Below are the code and all the weights of a small trained network. Each question names an input and a class and asks about switching units off, where a switched-off unit gives its printed mean instead of its output.

import numpy as np


def w(rows, s, z=0):
    codes = np.array(rows[::2]) - 128.0
    scale = np.full(codes.shape[1], s)
    scale[-1] = z or s
    return codes * scale


def f(y):
    return np.maximum(y, 0)


def log_softmax(a):
    a = a - a.max(-1, keepdims=True)
    return a - np.log(np.exp(a).sum(-1, keepdims=True))


def net(x, mask):
    res = np.array(x, float).reshape(1, 3) / 4 @ E
    y = f(res @ A[0][:, :-1].T + A[0][:, -1])
    res = res + np.where(mask, y, B[0][:, -1]) @ B[0][:, :-1]
    return log_softmax(res[-1] @ U[:, :-1].T + U[:, -1])


A, B = {}, {}
E = w([
[168,184,73,140,182,158,148],'x0',
[143,102,179,162,139,161,62],'x1',
[152,61,160,144,191,103,249],'x2',
],0.012)
A[0] = w([
[126,132,60,98,118,166,141,164],'neuron 1',
[88,147,94,93,137,141,231,250],'neuron 2',
[254,78,178,89,190,100,152,232],'neuron 3',
[150,209,81,110,49,141,97,230],'neuron 4',
[171,129,142,176,105,188,148,75],'neuron 5',
[150,229,62,151,196,245,119,240],'neuron 6',
[136,103,167,118,163,112,156,51],'neuron 7',
[146,150,134,143,114,143,92,62],'neuron 8',
[109,107,41,131,54,207,175,37],'neuron 9',
[122,106,147,61,55,30,71,250],'neuron 10',
[159,189,113,114,155,84,85,132],'neuron 11',
[164,58,140,141,102,21,163,247],'neuron 12',
[45,120,111,202,43,137,21,205],'neuron 13',
],0.0097,0.0023)
B[0] = w([
[141,205,55,63,85,119,128,164],'neuron 1',
[76,171,69,110,195,164,221,215],'neuron 2',
[229,72,162,111,154,152,142,225],'neuron 3',
[51,172,59,82,30,109,222,223],'neuron 4',
[126,63,185,122,159,55,106,144],'neuron 5',
[254,125,33,194,80,67,44,224],'neuron 6',
[213,124,171,137,166,191,105,174],'neuron 7',
[221,155,66,218,175,156,155,156],'neuron 8',
[139,52,151,53,152,62,165,152],'neuron 9',
[43,116,130,180,59,194,170,222],'neuron 10',
[151,191,158,182,73,68,89,165],'neuron 11',
[76,58,116,113,187,233,177,224],'neuron 12',
[135,110,194,75,41,240,94,253],'neuron 13',
],0.0062,0.011)
U = w([
[119,80,128,108,191,188,175,176],'0',
[144,135,116,143,95,180,102,16],'1',
[64,100,207,103,64,223,127,116],'2',
[170,202,10,91,81,66,162,4],'3',
[130,34,173,142,135,179,112,216],'4',
[155,73,119,160,179,106,53,1],'5',
[1,111,102,56,75,85,160,167],'6',
],0.0086,0.0022)

Each question gives the input, the list of numbers given to net, and the class t.
The units are the neurons (one row each of A and B). Each row of codes is followed by its name. A weight is (code - 128) times the scale printed after its matrix; where a second scale follows, it is the last column's (A, B and U).
mask holds one flag per neuron, in row order. A switched-off neuron (its flag False) gives its mean, the last column of its row in B, instead of its output. The means were averaged over made-up inputs and are rounded, as every weight is.
A unit's drop is (log p(t) with every unit on - log p(t) with that unit switched off) / (log p(t) with every unit on - log p(t) with every unit switched off).
The circuit of an input: a set's keep is (log p(t) with only the set's units on - log p(t) with every unit switched off) / (log p(t) with every unit on - log p(t) with every unit switched off). Starting from the 12 units with the biggest drops (on a tie, the unit counted first), units are removed one at a time, each time the one whose removal leaves the highest keep (on an exact tie, the one counted first), for as long as the keep stays at least 0.8.
units of the circuit, in order: the units of the circuit, biggest drop first
top k neurons: the k neurons with the biggest drops, biggest first
drop when u is switched off: that unit's drop, to one decimal
input [8,5,0], class 3: units of the circuit, in order	[neuron 6]
input [3,4,-4], class 3: top 3 neurons	[neuron 6; neuron 4; neuron 12]
input [5,-1,3], class 3: units of the circuit, in order	[neuron 6; neuron 13]
input [-8,1,7], class 0: units of the circuit, in order	[neuron 12; neuron 13]
input [-6,-4,4], class 0: top 4 neurons	[neuron 13; neuron 12; neuron 2; neuron 4]
input [8,6,2], class 5: top 2 neurons	[neuron 4; neuron 6]
input [3,2,-8], class 3: top 2 neurons	[neuron 4; neuron 6]
input [8,6,-7], class 3: drop when neuron 6 is switched off	0.1
input [1,0,-3], class 3: drop when neuron 12 is switched off	0.3
input [6,4,-2], class 3: drop when neuron 2 is switched off	0.0
input [-5,-5,4], class 0: drop when neuron 2 is switched off	0.1
